Here is a tiny trained network, its code and every weight. The questions are about switching its units off for an input and a target symbol, where a switched-off unit gives its printed mean instead of its output.

import numpy as np


def w(rows, s, z=0):
    codes = np.array(rows[::2]) - 128.0
    scale = np.full(codes.shape[1], s)
    scale[-1] = z or s
    return codes * scale


def norm(h):
    return h / np.sqrt((h * h).mean(-1, keepdims=True) + 1e-5)


def f(y):
    return y / 2 * (1 + np.tanh(0.7978845608 * (y + 0.044715 * y**3)))


def softmax(a):
    e = np.exp(a - a.max(-1, keepdims=True))
    return e / e.sum(-1, keepdims=True)


def log_softmax(a):
    a = a - a.max(-1, keepdims=True)
    return a - np.log(np.exp(a).sum(-1, keepdims=True))


def net(x, mask):
    ids = ['αδεζηθλπ'.index(c) for c in x.split()]
    T = len(ids)
    res = E[ids] + P[:T]
    r = norm(res)
    for j in range(3):
        rows = slice(4 * j, 4 * j + 4)
        q, k, v = (r @ M[0][rows].T for M in (Q, K, V))
        z = softmax(np.where(np.tri(T) > 0, q @ k.T / 4**0.5, -1e9)) @ v
        o = O[0][rows]
        res = res + np.where(mask[j], z, o[:, -1]) @ o[:, :-1]
    y = f(norm(res) @ A[0][:, :-1].T + A[0][:, -1])
    res = res + np.where(mask[3:15], y, B[0][:, -1]) @ B[0][:, :-1]
    return log_softmax(norm(res)[-1] @ U[:, :-1].T + U[:, -1])


Q, K, V, O, A, B = {}, {}, {}, {}, {}, {}
E = w([
[83,96,115],'α',
[141,141,119],'δ',
[174,7,156],'ε',
[157,163,166],'ζ',
[155,169,161],'η',
[214,74,71],'θ',
[49,108,141],'λ',
[126,189,223],'π',
],0.02)
P = w([
[76,158,102],'0',
[110,131,254],'1',
[120,126,245],'2',
[119,115,232],'3',
[68,23,130],'4',
[145,138,237],'5',
[76,36,138],'6',
[153,135,226],'7',
],0.0058)
Q[0] = w([
[159,119,125],'head 0',
[129,133,66],'head 0',
[102,198,86],'head 0',
[173,71,126],'head 0',
[184,127,153],'head 1',
[186,171,161],'head 1',
[147,118,251],'head 1',
[213,175,202],'head 1',
[142,15,82],'head 2',
[180,96,163],'head 2',
[75,93,54],'head 2',
[175,197,216],'head 2',
],0.013)
K[0] = w([
[121,123,97],'head 0',
[235,249,78],'head 0',
[87,163,128],'head 0',
[208,162,59],'head 0',
[199,145,143],'head 1',
[140,108,214],'head 1',
[176,120,141],'head 1',
[196,22,162],'head 1',
[181,59,163],'head 2',
[135,122,56],'head 2',
[161,37,176],'head 2',
[73,246,101],'head 2',
],0.011)
V[0] = w([
[83,184,89],'head 0',
[180,121,130],'head 0',
[123,88,92],'head 0',
[143,100,98],'head 0',
[248,121,106],'head 1',
[143,198,190],'head 1',
[112,113,179],'head 1',
[171,111,178],'head 1',
[205,125,194],'head 2',
[168,195,196],'head 2',
[129,57,160],'head 2',
[162,133,14],'head 2',
],0.012)
O[0] = w([
[231,161,146,117],'head 0',
[85,183,76,88],'head 0',
[75,71,69,100],'head 0',
[152,176,43,88],'head 0',
[161,153,108,104],'head 1',
[145,207,71,255],'head 1',
[134,46,114,175],'head 1',
[200,50,49,176],'head 1',
[170,44,206,75],'head 2',
[157,117,206,123],'head 2',
[74,2,101,97],'head 2',
[48,218,104,121],'head 2',
],0.0058,0.0049)
A[0] = w([
[211,153,53,64],'neuron 0',
[177,108,92,113],'neuron 1',
[41,46,79,85],'neuron 2',
[61,183,153,108],'neuron 3',
[127,165,230,41],'neuron 4',
[68,210,64,188],'neuron 5',
[162,46,136,120],'neuron 6',
[127,184,98,82],'neuron 7',
[149,196,249,2],'neuron 8',
[242,173,220,70],'neuron 9',
[79,74,253,193],'neuron 10',
[145,153,184,31],'neuron 11',
],0.013,0.0041)
B[0] = w([
[46,107,64,170],'neuron 0',
[123,175,60,140],'neuron 1',
[181,114,150,218],'neuron 2',
[157,187,100,168],'neuron 3',
[172,113,34,166],'neuron 4',
[173,132,213,226],'neuron 5',
[85,179,186,184],'neuron 6',
[125,126,158,157],'neuron 7',
[156,110,84,193],'neuron 8',
[120,123,86,229],'neuron 9',
[1,142,136,254],'neuron 10',
[152,58,68,136],'neuron 11',
],0.0076,0.0075)
U = w([
[10,127,133,126],'α',
[31,123,35,255],'δ',
[116,37,131,94],'ε',
[153,94,123,62],'ζ',
[128,254,162,170],'η',
[89,77,3,105],'θ',
[168,100,103,82],'λ',
[192,66,156,72],'π',
],0.0091,0.0035)

Each question gives the input, a string of symbols that net reads in full, and the target symbol t.
The units are the heads (4 rows each of Q, K, V and O) and the neurons (one row each of A and B). Each row of codes is followed by its name. A weight is (code - 128) times the scale printed after its matrix; where a second scale follows, it is the last column's (O, A, B and U).
mask holds one flag per unit, heads first, then neurons. A switched-off unit (its flag False) gives its mean, the last column of its rows in O or B, instead of its output. The means were averaged over made-up inputs and are rounded, as every weight is.
A unit's drop is (log p(t) with every unit on - log p(t) with that unit switched off) / (log p(t) with every unit on - log p(t) with every unit switched off).
The circuit of an input: a set's keep is (log p(t) with only the set's units on - log p(t) with every unit switched off) / (log p(t) with every unit on - log p(t) with every unit switched off). Starting from the 12 units with the biggest drops (on a tie, the unit counted first), units are removed one at a time, each time the one whose removal leaves the highest keep (on an exact tie, the one counted first), for as long as the keep stays at least 0.8.
circuit, biggest first: the units of the circuit, biggest drop first
k most important neurons: the k neurons with the biggest drops, biggest first
which heads matter: for each layer, one digit per head in row order, 1 if its drop is at least 0.15 and else 0, layers parted by /
drop of u: that unit's drop, to one decimal
input π λ δ δ α η α δ, target π: which heads matter -> 001
input π θ δ η δ δ, target π: which heads matter -> 011
input λ ε π π η α α ζ, target θ: which heads matter -> 000
input α λ δ δ δ δ α η, target δ: circuit, biggest first -> (neuron 0; head 1; head 2)
input δ δ α π δ, target η: which heads matter -> 011
input π π π α ζ, target π: most important neuron -> (neuron 0)
input δ ζ θ α δ η δ, target η: which heads matter -> 010
input α η ε δ α δ, target δ: which heads matter -> 000
input α δ π δ π δ π, target δ: 3 most important neurons -> (neuron 10; neuron 5; neuron 9)
input α δ δ α θ θ, target δ: which heads matter -> 100
input α δ η, target θ: which heads matter -> 000
input π δ α δ η, target π: which heads matter -> 011
input α λ δ δ α ζ, target δ: which heads matter -> 011
input π δ θ α δ δ θ η, target π: which heads matter -> 001
input π δ π π, target π: drop of head 2 -> 1.2
input α δ λ α α π, target δ: drop of head 1 -> -0.1
input θ δ δ θ, target δ: drop of neuron 5 -> 0.1
